Below is a small trained network, with its code and all its weights. Each question gives an input and a class and asks what happens when units are switched off, that is, made to give their printed mean instead of their output.

import numpy as np


def w(rows, s, z=0):
    codes = np.array(rows[::2]) - 128.0
    scale = np.full(codes.shape[1], s)
    scale[-1] = z or s
    return codes * scale


def f(y):
    return np.maximum(y, 0)


def log_softmax(a):
    a = a - a.max(-1, keepdims=True)
    return a - np.log(np.exp(a).sum(-1, keepdims=True))


def net(x, mask):
    res = np.array(x, float).reshape(1, 4) / 4 @ E
    y = f(res @ A[0][:, :-1].T + A[0][:, -1])
    res = res + np.where(mask, y, B[0][:, -1]) @ B[0][:, :-1]
    return log_softmax(res[-1] @ U[:, :-1].T + U[:, -1])


A, B = {}, {}
E = w([
[93,145,175,168,131,100,100,157,53],'x0',
[140,115,155,101,46,185,88,33,95],'x1',
[138,11,162,84,159,158,104,148,117],'x2',
[180,146,185,142,142,65,76,93,170],'x3',
],0.013)
A[0] = w([
[105,187,165,193,162,144,99,164,30,76],'n0',
[128,124,130,134,252,64,183,189,175,4],'n1',
[154,84,67,134,105,172,181,77,211,95],'n2',
[148,204,74,224,50,85,184,126,125,128],'n3',
[48,98,49,154,112,225,213,164,82,55],'n4',
[176,119,163,135,166,56,65,112,166,89],'n5',
[133,19,213,92,190,174,120,171,106,88],'n6',
[155,114,76,115,176,113,186,103,200,106],'n7',
[174,156,23,48,183,136,104,92,238,111],'n8',
[98,142,116,145,214,116,92,136,42,59],'n9',
[198,135,173,171,189,14,12,116,226,72],'n10',
[132,131,138,185,240,25,170,255,215,117],'n11',
[159,3,107,121,179,97,81,184,143,90],'n12',
[49,163,135,76,127,172,168,164,144,85],'n13',
[45,119,185,177,162,52,82,124,25,68],'n14',
[150,157,175,69,80,117,60,46,112,114],'n15',
[128,235,114,183,141,143,164,101,171,28],'n16',
[67,115,55,95,147,135,192,161,67,73],'n17',
],0.008,0.0043)
B[0] = w([
[156,79,189,141,114,110,155,217,158,179],'n0',
[92,85,101,165,54,162,73,76,102,196],'n1',
[133,49,211,195,52,78,106,210,87,191],'n2',
[115,155,69,100,162,229,52,191,180,213],'n3',
[48,152,114,112,133,57,199,106,153,218],'n4',
[88,148,98,65,167,76,217,101,163,179],'n5',
[152,195,79,116,185,151,88,149,236,205],'n6',
[186,53,181,181,98,60,112,163,88,179],'n7',
[206,129,208,127,94,67,108,173,124,205],'n8',
[155,94,140,163,71,84,117,139,128,158],'n9',
[80,126,91,21,118,58,249,109,153,217],'n10',
[101,34,111,160,136,185,83,43,19,247],'n11',
[135,159,114,127,177,194,76,149,217,191],'n12',
[79,184,115,126,112,141,182,108,94,165],'n13',
[183,100,161,213,68,41,108,167,187,187],'n14',
[121,91,107,119,93,178,135,52,77,202],'n15',
[185,186,83,139,162,168,85,147,255,184],'n16',
[67,149,118,94,151,63,214,108,116,189],'n17',
],0.0076,0.014)
U = w([
[89,147,115,61,131,54,248,79,170,94],'0',
[209,88,245,188,58,58,91,231,143,99],'1',
[108,80,116,148,84,216,56,2,73,112],'2',
[177,183,82,111,206,205,51,177,245,97],'3',
[156,142,155,106,168,129,107,130,97,248],'4',
],0.0099,0.012)

Each question gives the input, the list of numbers given to net, and the class t.
The units are the neurons (one row each of A and B). Each row of codes is followed by its name. A weight is (code - 128) times the scale printed after its matrix; where a second scale follows, it is the last column's (A, B and U).
mask holds one flag per neuron, in row order. A switched-off neuron (its flag False) gives its mean, the last column of its row in B, instead of its output. The means were averaged over made-up inputs and are rounded, as every weight is.
A unit's drop is (log p(t) with every unit on - log p(t) with that unit switched off) / (log p(t) with every unit on - log p(t) with every unit switched off).
The circuit of an input: a set's keep is (log p(t) with only the set's units on - log p(t) with every unit switched off) / (log p(t) with every unit on - log p(t) with every unit switched off). Starting from the 12 units with the biggest drops (on a tie, the unit counted first), units are removed one at a time, each time the one whose removal leaves the highest keep (on an exact tie, the one counted first), for as long as the keep stays at least 0.8.
units of the circuit, in order: the units of the circuit, biggest drop first
most important unit: the unit with the biggest drop
top k neurons: the k neurons with the biggest drops, biggest first
drop when u is switched off: that unit's drop, to one decimal
input [0,-6,-1,6], class 0: top 2 neurons -> n10; n5
input [-1,-7,-1,-3], class 2: top neuron -> n11
input [-1,-8,4,7], class 2: top 2 neurons -> n11; n1
input [-5,6,7,2], class 3: top 4 neurons -> n6; n11; n12; n1
input [6,-8,-8,2], class 2: top 2 neurons -> n11; n1
input [0,-4,-7,-6], class 3: top 4 neurons -> n3; n16; n10; n5
input [-1,5,-6,-6], class 0: top 2 neurons -> n11; n4
input [6,0,2,6], class 0: top 3 neurons -> n10; n5; n2
input [6,7,6,-8], class 0: units of the circuit, in order -> n4; n11
input [7,-2,-7,-4], class 1: top 3 neurons -> n0; n14; n6
input [-1,6,-8,-6], class 3: top 3 neurons -> n3; n11; n16
input [-4,4,-3,1], class 1: top 2 neurons -> n11; n2
input [1,2,-8,-7], class 3: top 4 neurons -> n3; n16; n10; n5
input [-8,-8,3,3], class 1: most important unit -> n8
input [-8,-1,8,5], class 1: top 4 neurons -> n2; n8; n7; n3
input [-3,6,8,0], class 3: top 2 neurons -> n6; n11
input [2,-3,8,5], class 3: top 2 neurons -> n12; n6
input [7,-2,4,-7], class 0: drop when n7 is switched off -> 0.2
input [-6,3,-3,-5], class 1: drop when n2 is switched off -> 0.7
input [-2,-1,8,7], class 3: drop when n4 is switched off -> 0.5
input [-4,6,8,7], class 3: most important unit -> n6
input [2,-8,0,7], class 2: drop when n17 is switched off -> 0.1
